Below are the code and all the weights of a small trained network. Each question names an input and a class and asks about switching units off, where a switched-off unit gives its printed mean instead of its output.

import numpy as np


def w(rows, s, z=0):
    codes = np.array(rows[::2]) - 128.0
    scale = np.full(codes.shape[1], s)
    scale[-1] = z or s
    return codes * scale


def f(y):
    return y / 2 * (1 + np.tanh(0.7978845608 * (y + 0.044715 * y**3)))


def log_softmax(a):
    a = a - a.max(-1, keepdims=True)
    return a - np.log(np.exp(a).sum(-1, keepdims=True))


def net(x, mask):
    res = np.array(x, float).reshape(1, 5) / 4 @ E
    y = f(res @ A[0][:, :-1].T + A[0][:, -1])
    res = res + np.where(mask, y, B[0][:, -1]) @ B[0][:, :-1]
    return log_softmax(res[-1] @ U[:, :-1].T + U[:, -1])


A, B = {}, {}
E = w([
[122,189,68,119,44,157,109,65,78,145,62,61],'x0',
[75,135,151,206,173,142,71,155,115,129,99,98],'x1',
[254,131,159,77,136,183,85,107,108,81,107,91],'x2',
[63,43,167,110,115,184,79,89,33,69,104,194],'x3',
[115,165,206,86,91,180,129,105,157,145,187,110],'x4',
],0.0095)
A[0] = w([
[113,143,130,131,85,165,148,106,148,154,150,142,37],'n0',
[122,123,152,96,74,127,127,92,84,115,131,97,108],'n1',
[197,130,206,40,106,153,146,116,201,120,224,113,169],'n2',
[131,136,122,112,120,108,134,146,126,85,135,123,91],'n3',
[94,132,105,177,135,114,158,115,151,213,139,145,213],'n4',
[75,71,206,177,206,133,40,191,98,68,142,167,166],'n5',
[77,164,101,177,114,129,116,133,140,185,124,102,161],'n6',
[126,146,114,115,125,211,86,101,78,115,96,96,172],'n7',
[82,105,98,179,126,163,135,147,66,114,111,123,195],'n8',
[135,147,123,91,78,178,93,86,65,106,104,105,61],'n9',
[157,150,170,58,102,169,137,120,159,115,187,146,95],'n10',
[92,112,163,151,146,129,109,115,155,170,166,130,24],'n11',
[46,131,132,128,69,114,155,102,129,184,136,140,44],'n12',
[135,118,115,110,93,156,150,101,108,89,107,113,54],'n13',
[162,135,136,115,81,200,34,44,46,82,48,79,138],'n14',
[144,161,86,155,133,85,138,162,164,151,112,99,164],'n15',
[206,135,38,111,162,38,161,154,191,151,129,125,110],'n16',
[165,249,115,138,107,108,120,126,172,198,135,59,172],'n17',
[105,148,128,162,84,115,93,90,87,144,126,94,254],'n18',
[213,120,123,155,238,114,78,194,143,66,107,102,193],'n19',
[79,170,103,181,114,100,139,139,130,184,68,81,152],'n20',
[217,97,77,73,113,100,190,112,111,87,129,134,86],'n21',
[161,171,129,146,109,108,112,160,177,141,141,68,137],'n22',
[169,246,100,133,116,124,152,123,197,231,118,2,183],'n23',
],0.0081,0.0043)
B[0] = w([
[140,125,132,117,148,115,142,114,142,139,128,125,135],'n0',
[163,132,128,121,148,122,131,117,114,123,127,128,151],'n1',
[165,122,148,131,188,144,209,78,201,167,171,110,221],'n2',
[135,140,133,137,123,137,134,123,116,135,124,144,125],'n3',
[74,150,163,115,145,118,115,142,140,98,168,101,179],'n4',
[109,31,202,113,176,79,124,119,100,47,70,187,207],'n5',
[93,124,162,157,161,122,121,172,134,159,145,120,169],'n6',
[130,153,114,108,115,72,91,143,86,75,151,133,175],'n7',
[113,137,128,109,148,103,119,112,121,133,192,109,168],'n8',
[173,112,113,68,99,104,124,61,91,85,109,164,168],'n9',
[175,119,158,127,165,131,196,58,162,138,147,80,173],'n10',
[109,112,148,124,129,125,114,99,111,115,95,136,139],'n11',
[115,132,143,191,170,127,101,183,161,187,158,111,154],'n12',
[151,108,138,126,107,124,136,91,113,103,113,152,139],'n13',
[95,128,99,62,81,20,80,133,33,50,179,177,211],'n14',
[64,172,118,147,132,129,92,204,119,152,164,107,173],'n15',
[108,182,52,135,92,140,52,228,108,114,133,147,195],'n16',
[138,194,43,122,119,107,104,133,125,130,168,126,218],'n17',
[142,157,110,115,137,66,85,155,128,133,197,109,176],'n18',
[162,96,179,202,183,180,143,111,195,228,118,111,181],'n19',
[105,142,151,140,170,100,94,155,157,138,184,104,179],'n20',
[205,120,102,128,93,134,139,103,101,101,81,169,160],'n21',
[122,167,76,126,128,120,92,171,124,138,144,100,175],'n22',
[141,226,2,120,97,109,100,151,102,147,198,103,248],'n23',
],0.0087,0.016)
U = w([
[129,210,97,175,163,129,126,146,191,230,184,65,177],'0',
[141,169,74,72,41,93,102,116,43,69,145,148,188],'1',
[98,182,92,116,55,158,188,171,186,103,133,142,54],'2',
[117,161,144,158,72,152,144,102,116,134,48,51,22],'3',
[198,112,109,209,124,213,116,163,155,189,1,151,91],'4',
[161,51,203,143,208,138,210,24,175,126,101,141,103],'5',
[44,98,167,152,169,97,81,173,98,98,128,144,162],'6',
[103,174,156,145,59,229,121,104,130,125,23,58,2],'7',
],0.0077,0.0041)

Each question gives the input, the list of numbers given to net, and the class t.
The units are the neurons (one row each of A and B). Each row of codes is followed by its name. A weight is (code - 128) times the scale printed after its matrix; where a second scale follows, it is the last column's (A, B and U).
mask holds one flag per neuron, in row order. A switched-off neuron (its flag False) gives its mean, the last column of its row in B, instead of its output. The means were averaged over made-up inputs and are rounded, as every weight is.
A unit's drop is (log p(t) with every unit on - log p(t) with that unit switched off) / (log p(t) with every unit on - log p(t) with every unit switched off).
The circuit of an input: a set's keep is (log p(t) with only the set's units on - log p(t) with every unit switched off) / (log p(t) with every unit on - log p(t) with every unit switched off). Starting from the 12 units with the biggest drops (on a tie, the unit counted first), units are removed one at a time, each time the one whose removal leaves the highest keep (on an exact tie, the one counted first), for as long as the keep stays at least 0.8.
circuit, biggest first: the units of the circuit, biggest drop first
unit that matters most: the unit with the biggest drop
top k neurons: the k neurons with the biggest drops, biggest first
drop of u: that unit's drop, to one decimal
input [-5,5,-6,-4,-1], class 6: top 2 neurons -> (n5, n2)
input [0,-5,-4,7,2], class 6: circuit, biggest first -> (n23)
input [-1,-7,3,7,6], class 5: circuit, biggest first -> (n2, n23)
input [-1,2,3,6,-3], class 6: top 2 neurons -> (n23, n5)
input [8,-1,2,-8,-2], class 1: top 2 neurons -> (n2, n19)
input [6,5,-4,6,-8], class 6: top 4 neurons -> (n23, n20, n17, n5)
input [1,2,1,1,-5], class 6: top 3 neurons -> (n23, n2, n17)
input [7,4,3,-6,1], class 1: top 2 neurons -> (n14, n2)
input [-3,1,1,8,4], class 6: top 2 neurons -> (n5, n23)
input [4,-6,-8,3,-6], class 0: top 2 neurons -> (n5, n14)
input [-5,5,4,7,5], class 5: drop of n16 -> 0.2
input [-4,2,0,5,-3], class 5: drop of n15 -> 0.1
input [-5,0,6,8,3], class 5: drop of n0 -> 0.0
input [-2,-7,5,-3,-7], class 4: unit that matters most -> n21
input [1,-1,-1,1,-6], class 6: drop of n23 -> 0.8
